Each row is followed by roughly how far along a hidden order it lies, from 0 to 30. A new part has a new order.
In the rows, zero is written as 128.
[163 134 128 144 135 176 134 117 143 149 137 130 124 118 114 116 144 126
 129 164  75 115 133 131 117 153 112 155 120  97 166  95 151 187 151  73
 133 105 132 158 112 115 105  96  84 112 174 115  93 140 125 110  94  95
 130 138 158 110 105 133 107  90 131 149 157 128 117 104 118 159 102 150
 186 147 167  43 130  79 137 108 156 120 131 139 166 193 123 141 120 155
 202 149 137 128  45 143 170  61 135 138 143 131  76  93 133 127 132 169
 134 107 113 164 102  81 118 133]
7
[164  90 127 130 131 165 168 127 154 135 136 138 120  69 103 109 140 128
 134 145  72 120 140 134 102 159 125 124 100 106 161 103 159 174 150  57
 164 120 121 130 126  89  88 171  89 109 173 122 130 150 123 108  95 128
 128 127 130 126 110 110 127 125 121 148 148 128 136 115 135 168  99 141
 193 132 192  64 108  46 106 118 131 113 133 142 159 212 132 134 126 146
 230 147 102 125  18 135 174  43 129 160 122 125  92  70 129 134 136 155
 148 105 108 158 102  70 122 139]
10
[136 114 129  83  81 108 202 148 146 146 157 120  81  14 112 120 115 124
 124 124  86 125 106 125 112 165 135 123 124 109 143 130 167 114 108 137
 189 112 157 180 123 106  97 192  82 124 158  96 155 101 124 137 115 125
 109 113 147 147 115 131 133 121 125 157 143 153 128 106 153 202 125 130
 165 133 138 100 139 110 130  93 158 123 122 121 109 189 124 155 111 141
 241 122 187 129  62  94 193  88 113 172  72 163  98 133 129 124 149 120
 155 135 131 106 128 134  97 145]
3
[167 115 142 169 150 170 129 127 105 161 129 154 189  97 127 133 145 127
 131 178 105 124 138 134 164 139  85 126  98 103 182 105 134 228 160  46
 100 130  97 141  96 154 126 205 103 119 160 128  83 133 122  94  83 105
 137 179 134  85  96 110 103 113 161 150 146 102 137 100  83 142  94 145
 163 179  94  26 114 121 135 122 124 115 115 128 192 147 134 161 140 164
 134 155  85 106 163 170 163  95 154 133 165 125 103  76 121 119  89 199
 107 115 154 178 110  67 115 127]
1
[175 111 135 159 186 219 121  94 179  91 115 132  64 130 115 108 153 125
 130 137 113  92 155 118 102 118 133  80 132 104 152 122 122 148 153 110
 143  82 104 125 125  83 109  21 134 109 143 168 104 178 146 136 121 120
 139 101 159 138 139 136 115  69 115 115 134 127 113 138 144  92 122 142
 155 145 116  98 108  55 111 114 105 145 109 152 147 133 100 117 111 136
 137 170  84 134  58 148  90  79 130  76 148 134 109 113 154 119 142 142
 126 122 135 170  85 144 152 112]
30
[119 139 113 119 142 138 102 137 186  97 117 126 139 210 124 149 120 132
 122 108 134 145 149 129 115  93 159  67 165 128 134 165 135 101 125 162
 151 127 136 125 125 113 137  10 153 128  89 154 138 133 135 144 128 145
 129 104 129 153 160 121 136 123 107 124 167 130 132 163 143 113 127  94
  99 139 136 193 128 124 117 127  63 123 141 130 108 109 128 128 132 100
 136 109 126 142 137 134  98 138 129 129 142 151 137 184 137 103 178  74
 136 134  96 102 135 163 155 116]
30
[189  89 108 137 150 185 163 120 166 125 132 138 103  65  99 109 148 120
 135 150  65 113 148 129  96 121 128 124  97 103 172 108 157 140 154   1
 165  75 141 158 128  91  84  85  93 120 173 128  86 162 127 108  95 123
 130 131 172 132 109 128 122  84 121 136 146 130 128 117 138 156  97 145
 185 138 195 115 103  44 135 121 128 115 142 145 134 211 121 149 119 146
 250 161 156 131  15 137 173  31 131 151 129 118 137 165 139 127 140 129
 150 101 122 134  97  74 116 139]
13
[180  88 134 155 176 190 175  90 122 125 118 130  77  91 102  79 162 127
 120 128  84 116 145 116  81 167 120 111 108 131 135 106 128 144 154  58
 129  47 144 143 158  82  77 127 129 104 172 155  86 200 134 102  99 103
 138 109 131 118 114 140 109  88 113  86  82 127 114 126 121 102 104 159
 171 113 140  81 129 130  98 134 119 132  93 157 164 133 114 103 124 135
 161 183  95 142  70 132 132  30 141 110 135 131 127  29 132 157 114 159
 152  88 156 183  93  54 131 138]
24
[156 120 135 152 134 155 131 139 112 168 133 153 214 109 131 146 139 127
 127 172 107 137 138 128 166 132  95 224 127 107 165 110 142 221 152  67
 112 139 128 137  90 158 133 200  96 120 148 103  90 120 118 129  93 104
 134 184 127  88 100 103 127 123 130 166 160 104 147 100  76 126  99 131
 120 184 111  50 120 149 136 140 167 111 125 125 183 141 143 168 140 158
 146 133  96 102 137 166 162 110 149 157 152  97  96  89 126 123 104 180
 109 126 130 158 120  85 117 127]
0
[172 116 138 166 139 172  96 130 106 123 129 154 188 106 127 140 144 128
 128 178 101 127 141 136 172 133  89 217  99 103 178 106 139 232 161 130
 104 121  97 143  94 152 130 195 101 111 126 107  80 123 123 104 125 104
 139 184 140  85  96 110 101 112 134 154 146 101 138 129  84 143  94 141
 126 182  99  37 113 123 135 136 173 113 121 128 191 147 136 133 142 164
 138 154  85 107 152 133 160  91 150 137 129  81  98  77 124 122  89 191
 107 114 149 176 116  72 117 127]
1
[159 131 106 120 143 144 159 136 173 104 124 130 125 116 125 124 138 125
 134 128  94 130 148 132  94 138 123  95 129 126 133 130 151 124 138  88
 159  99 148 131 138  96 102 101 120 112 135 135 112 156 135 133 126 111
 127 106 160 132 131 113 122 106 109 126 143 131 129 144 150 140 121 121
 160 124 193 121 125  70 106 130  85 114 120 138 130 186 128 129 132 119
 212 139 128 139  66 123 141 124 119 151 140 130 123 101 131 124 161 110
 150 117 112 131 119 108 133 138]
21
[167 130 103 109 145 141 182 137 174 111 132 126 102  75  99 112 125 123
 135 120  77 126 144 131  88 153 122  94 112 119 143 116 164 131 136  84
 179  76 169 153 141  84 127 126 104 109 150 127 109 156 125 124 112  97
 122 104 162 130 126 110 116 104 110 134 141 138 126 137 163 128 114 128
 184 107 238 107 112  58 136 123  98 114 116 128 126 207 129 133 122 124
 247 144 141 136  12 111 170  41 118 164  94 143 110  74 129 129 165 114
 162 113 168 132 111 125 123 146]
17
[141 120 127 126 140 165 133 122 176 107 130 127  88 120 127 121 134 126
 124 121 110 122 144 128 102 115 146  82 121 121 138 129 142 131 137 123
 158 106 139 133 136  90 117  70 121 116 128 146 136 145 136 140 133 126
 126 134 155 142 141 125 127  96 112 123 141 136 127 122 146 133 131 134
 144 129 137 130 119  87 114 116  93 126 117 129 125 162 116 137 113 135
 165 141 115 136  43 133 118  90 127 127 141 141 113 133 143 118 134 115
 140 118 110 128 111 122 130 122]
24
[172 129 110 135 133 162 172 132 143 122 126 133 154  85  98 102 145 129
 147 136  64 131 148 141 134 130 120 137 108 123 152 107 159 163 157  32
 154  82 132 144 132 102  80 189 103 107 166 127  74 173 112 122  92  88
 131 125 162 103 107 103 108 107 112 131 122 123 144 131 135 146  91 132
 185 131 193 137 123  50  91 152 106 104  96 144 136 128 142 130 138 132
 243 150  97 133 145 129 182  20 132 179 119 116 106  31 116 149 134 118
 130  98  81 163 103  57 122 150]
14
[166  94 114 130 149 167 151 123 172 103 120 129 126 125 121 111 126 124
 142 128  86 124 156 135  90 142 132 106 120 122 145 119 147 156 150  62
 145  83 151 130 139  98  88 129 122 109 150 143  90 174 123 108 110 103
 128 110 160 117 124 113 110 110 113 122 131 127 119 139 124 126 111 126
 165 140 164 124 102  53  96 144  91 114 140 144 150 196 130 126 130 129
 213 152  95 139  55 135 150  54 127 147 128 120 115  68 127 137 147 130
 151 101  96 152 107  77 135 139]
21
[159  85  87  90 104 137 216 137 185 120 146 118  64  34  94 107 127 121
 126 120 131 119 129 127 132 162 144  87 104 111 138 103 168 113 122 115
 191  74 173 174 142  74  73 143  83 111 129 116 129 141 126 131 112 125
 113  94 169 145 120 112 126 103 108 140 143 153 127 125 172 186 117 141
 183 135 255  98 118  54 109 102 119 118 113 136 116 240 122 137 124 131
 255 138 163 138 134  97 182  45 130 170  77 125  97 140 135 129 171 114
 172 116 112 134 131 122 113 148]
13

Part 2:
[121 133 170 140 127 150 125 127 122 163  98 116 173 102 134 154 135 135
 174 106 140 160 148 111 144 126 111 161 140 145 159 140 150 136 139 131
 129  93 131 118 156  94  98 145 140 172 117 100  91 124 100 138  88 110
 139 129  95 179 129 133 157  71 178 130  86 139 100 188 170 136 159 109
 142 113 141 126 163 132  89 170 106 108 133 154 153 114 129 114 120 143
 136 117 136 127  93  53 140 149 137 121 100 145]
18
[127 119 165 105 127 123 137 127 128 157 114 155 155 121 124 134 116 125
 127 115 132 145 138 127 144 131 118 156 104 156 136 133 139 139 136 130
 124  93 139 112 164 111 121 142 132 178 134 109 103 122 107 126 122 121
 129 125 108 159 133  99 141  94 128 139  81 137  97 156 171 117 172 130
 123 147 130 124 139 118 102 170 116 126 113 138 138 129 120 112 130 163
  96 111 127 131 104 106 143 146 123 135 105 149]
14
[133 129 120 115 127 104 150 129 133 127 131 161 112 133 123  92 107 120
 108 101 114 104 129 141 130 135 146 122 126 148 133 121 122 119 120 125
 134 146 136 112 128 152 133 132 122 118 127 169 122 125 142 115 161 133
 110 123 127  99 131  99 114 120  78 125 130 131 145 100 154 134  82 141
 137 152 128 126 129  84 140  96 145 156 123 100 121 145 114 111 134 130
 113 117 140 124 154 140 124 146 127 146 125 132]
7
[118 120 163 125 131 126 130 127 127 166  97 129 165 106 129 142 126 139
 160  91 132 148 144 124 137 134 113 162 125 140 158 136 138 129 126 131
 131 138 135 112 163  98 102 149 133 176 109 129  85 124 108 128 134 115
 123 135  98 148 136 107 156  72 144 130  59 140 115 182 193 116 137 120
 144 114 142 128 138 127 104 179 127 132 134 152 149 115 113 103 132 157
 118  95 119 125 108  36 147 153 134 130 121 149]
15
[122 113 182 152 105 137 126 128 128 140 103 121 149 106 129 147 131 142
 168 122 134 160 143 114 165 125 119 157 133 137 151 135 160 119 142 133
 140  93 131 131 129  75  96 149 129 159 105 124 109 121 123 130 122 105
 138 134 101 153 122 185 147  51 153 139  98 135 120 174 175 116 143 111
 135 119 126 132 155 128 100 181  90 125 135 152 151 117 106 134 144 148
 141 137  91 129 113  65 149 132 165 129 105 144]
17
[126 125 199 153 108 148 119 128 122 151  96  94 173  80 133 158 134 138
 172 130 151 175 157  99 166 120 112 162 137 141 142 140 172 134 155 134
 132  60 131 128 130  72 102 149 137 158 115  89 107 138 111 141  70 110
 150 129  82 171 116 179 148  67 196 140  98 137 104 196 171 116 186 107
 130 119 126 128 166 137  82 204  73 103 129 168 147 117 125 146 124 135
 139 135  74 133  94  56 143 125 141 121  91 141]
22
[132 126 158 135 118 118 146 129 131 134 125 153 130 127 125 113 114 129
 130 104 121 135 133 127 147 128 139 133 122 149 142 125 134 125 130 128
 137 109 137 112 113 126 124 141 127 133 122 147 120 122 135 123 141 125
 123 124 105 126 124 130 121  89 100 133 125 133 130 124 163 127 110 130
 132 151 125 126 154 100 113 137 111 147 124 120 126 139 112 115 134 129
 125 133 115 128 131 126 131 137 137 141 105 140]
11
[137 112 163 183  93 110 142 134 142  90 166 118  44 155 132  86 118 151
 121 161 123 103 146 141 164 121 163  80 178 119 128 110 135  80 173 127
 166 123 128 140  58 140 146 149 107  72 100 180 179 102 208 118 207  96
 124 138 128  50  99 251 111 100  79 136 224 126 198  83 137 152  35 121
 124 123 104 139 151 103 176  51  76 177 143  99 136 144  73 214 167  71
 176 170  88 127 168 157 121 106 202 112 123 107]
11
[133 134 122  70 151 132 127 125 115 180 101 160 206 102 117 141 108 120
 124  91 146 162 136 113 129 133 109 167  75 168 118 143 142 169 120 127
  91  94 137 109 209 114 109 136 143 183 152  83  89 150  55 128  45 146
 132 122 106 205 153  90 144 126 159 132  28 144  73 164 187 110 199 129
 118 154 141 115 144 125  65 215 141 106 101 150 122 130 143  61  98 169
  87  88 140 132 108  99 148 171  69 120 104 147]
16
[119 110 197 175  89 133 124 129 134 132 120  99 112 109 133 157 135 139
 161 160 135 165 157 112 166 124 114 155 160 116 148 129 170 118 157 135
 142  65 130 134 112  49 128 150 128 151 104  85 133 106 140 137 136  93
 151 137 104 146 115 200 137  57 176 151 122 135 136 171 136 130 126 107
 128 108 121 136 173 155 114 152  60 125 138 165 158 110  99 186 154 148
 162 151  76 132  96  58 145 115 176 121 112 138]
21
[138 111 154 176 105 114 142 132 138 113 144 126  80 165 130  97 111 139
 125 131 131 112 144 142 162 125 145  93 159 129 133 118 131  95 158 126
 156 122 126 131  80 140 131 150 109  97 102 186 161 116 182 118 172 101
 119 128 122  77 106 219 124 104  81 134 174 127 183 103 170 139  63 125
 126 127 112 135 149  87 162  93  89 159 142 101 128 138  72 181 152  85
 154 155 106 124 163 161 129 122 182 151 115 117]
10
[129 131 141 105 122 118 147 128 129 143 121 168 156 111 122 113 114 115
 126  94 111 139 132 126 132 131 125 159 113 158 134 123 125 137 118 128
 125 103 142 102 160 120 127 131 132 144 142 127  98 124 115 126 125 141
 123 119 113 138 131  76 118 108 108 128 107 132 101 130 140 126 130 132
 133 153 132 123 135 107 103 148 126 140 112 133 127 138 139  88 123 158
 108 121 147 129 122 114 126 146 106 134 108 155]
11
[119 116 112  71 158 111 128 125 124 170 104 169 181 140 116 131 112 112
 126  94 125 132 125 133 121 139 105 181  64 161 138 136 122 162  88 129
 106 157 136 108 185 126 114 131 139 184 144 130  76 148  86 117 103 145
 111 128 138 180 154  38 138 122 114 124  19 138  87 155 189 116 172 144
 134 156 137 120 115 112  86 188 185 129 114 129 129 123 125  41 123 204
  64  71 190 126 126  71 150 168  82 135 124 160]
10
[119 114 185 179 101 129 130 130 130 135 116 101 116 120 135 138 136 149
 172 146 137 155 162 123 166 125 118 143 172 114 153 128 148 104 157 132
 154  95 129 137 105  74 115 157 123 152  98 130 125 113 147 134 155  88
 136 144 103 115 115 233 141  58 152 149 135 138 147 150 163 128 105 107
 142  96 129 135 179 134 120 134  86 147 151 151 156 111  93 207 153 120
 156 146  82 126 116  55 138 122 189 128 118 132]
19
[121 111 205 185  74 128 120 131 131 153 115  91 130  50 125 164 131 150
 158 164 168 213 189  98 186 122 107 153 162 121 130 128 194  95 176 139
 142  11 133 146 143   1 122 154 130 163  94  38 120 116 107 144 106  91
 165 166  74 135 129 239 127  38 208 159 128 151 147 199 136 145 166  93
 122  90 109 139 212 165  58 178  41 141 128 191 149 113 112 200 167 145
 168 160  32 142  82  54 148 115 169 111 102 130]
30
[129 127 168 149 129 174  90 126 105 181  77  68 209  80 130 184 132 157
 177 121 193 205 165  94 171 123  93 161 119 144 127 155 193 147 171 135
 116  57 118 137 180  64  77 153 141 192 105  53  96 147  55 143   1  97
 162 142  76 187 140 238 174 105 253 141  44 147 102 229 209 115 244  89
 122  97 131 127 165 161  62 231  88  68 127 194 143 101 127 131 109 124
 154 112  62 138  77  62 164 131 130 109  88 130]
30
[134 162 132 133 132 136 152 131 125 124 125 118 126 117 143  95 121 130
 144  58 114 114 142 120 138 123 164 124 181 141 157 123 121 104 132 124
 157 152 135 115 108 150 104 144 123  94 120 169 103 133 143 136 128 113
 119 121 103 105 117 108 126  97 109 127 200 131 152 107 149 139  75 132
 173 116 139 125 173  67 122 111  97 151 159 102 126 142 134 118 114  64
 163 157 117 117 130 151  95 147 162 131 103 119]
10
[131 121 101  48 176 122 138 124 124 141  96 192 178 174 120 110 118 109
 113  69  93  96  97 140 107 136 136 172  37 191 147 137  90 169  71 125
 102 190 133  87 155 201  99 110 140 149 158 203  79 157 117 101 107 162
  96  79 133 196 147   1 133 143  67 100  46 117  79 128 185  94 148 158
 138 196 142 113  76  56 120 191 221 107 107  76 107 140 135   1 139 170
  46  83 204 123 167 157 140 167  52 155 107 171]
0
[123 128 185 193  89 129 132 131 135 116 136 103  98 100 138 135 131 149
 162 159 132 153 160 117 165 122 127 126 200 104 143 124 162 103 172 131
 159  60 133 139 100  53 130 152 121 128  99 100 154 108 151 143 162  94
 147 144 108 170 106 216 125  74 160 152 181 136 145 145 124 144 105 108
 138  96 119 135 194 147 129 117  51 145 150 149 155 116 104 207 144 119
 174 166  63 126 107  81 121 111 203 122 116 121]
20
[122 125 190 158 113 151 126 128 125 144 103 113 164  99 135 152 136 133
 176 120 134 166 149 111 152 122 116 159 131 130 154 138 154 127 148 133
 137  82 131 119 132  77 107 140 137 158 114 103 106 120 122 139  98 109
 145 125  98 172 121 152 146  67 186 137 110 135 100 178 138 115 152 109
 138 119 130 129 166 129  92 185  83 110 134 157 156 113 126 138 131 142
 136 139  96 129 104  57 138 132 147 121 105 147]
18
[126 132 121  69 166 128 143 125 123 145 121 186 188 141 123 119 114  99
 115  79  95 115 105 131 105 136 126 177  72 174 148 135 100 167  78 127
 108  99 139  91 159 165 116 109 142 153 161 149  76 145 110 115  93 158
 104  89 128 193 143   1 123 143  88 109  70 122  91 118 143 103 147 140
 143 181 142 114 102  83  99 155 184 114 110  99 121 131 158  14 107 178
  59 107 186 124 137 134 129 161  70 140 114 155]
3
[127 123 189 175  99 141 136 131 129 125 127 117 128 118 135 141 129 134
 157 142 123 155 149 114 162 120 131 139 162 137 148 129 150 116 161 131
 149  71 134 124 106  85 124 142 128 136 115 127 142 111 131 134 136 104
 147 124 103 130 112 176 130  67 167 137 157 137 126 148 145 127 109 114
 134 121 119 132 170 127 116 142  63 124 136 151 149 120 111 169 140 121
 152 168  94 128 110  91 130 115 168 128 107 139]
16
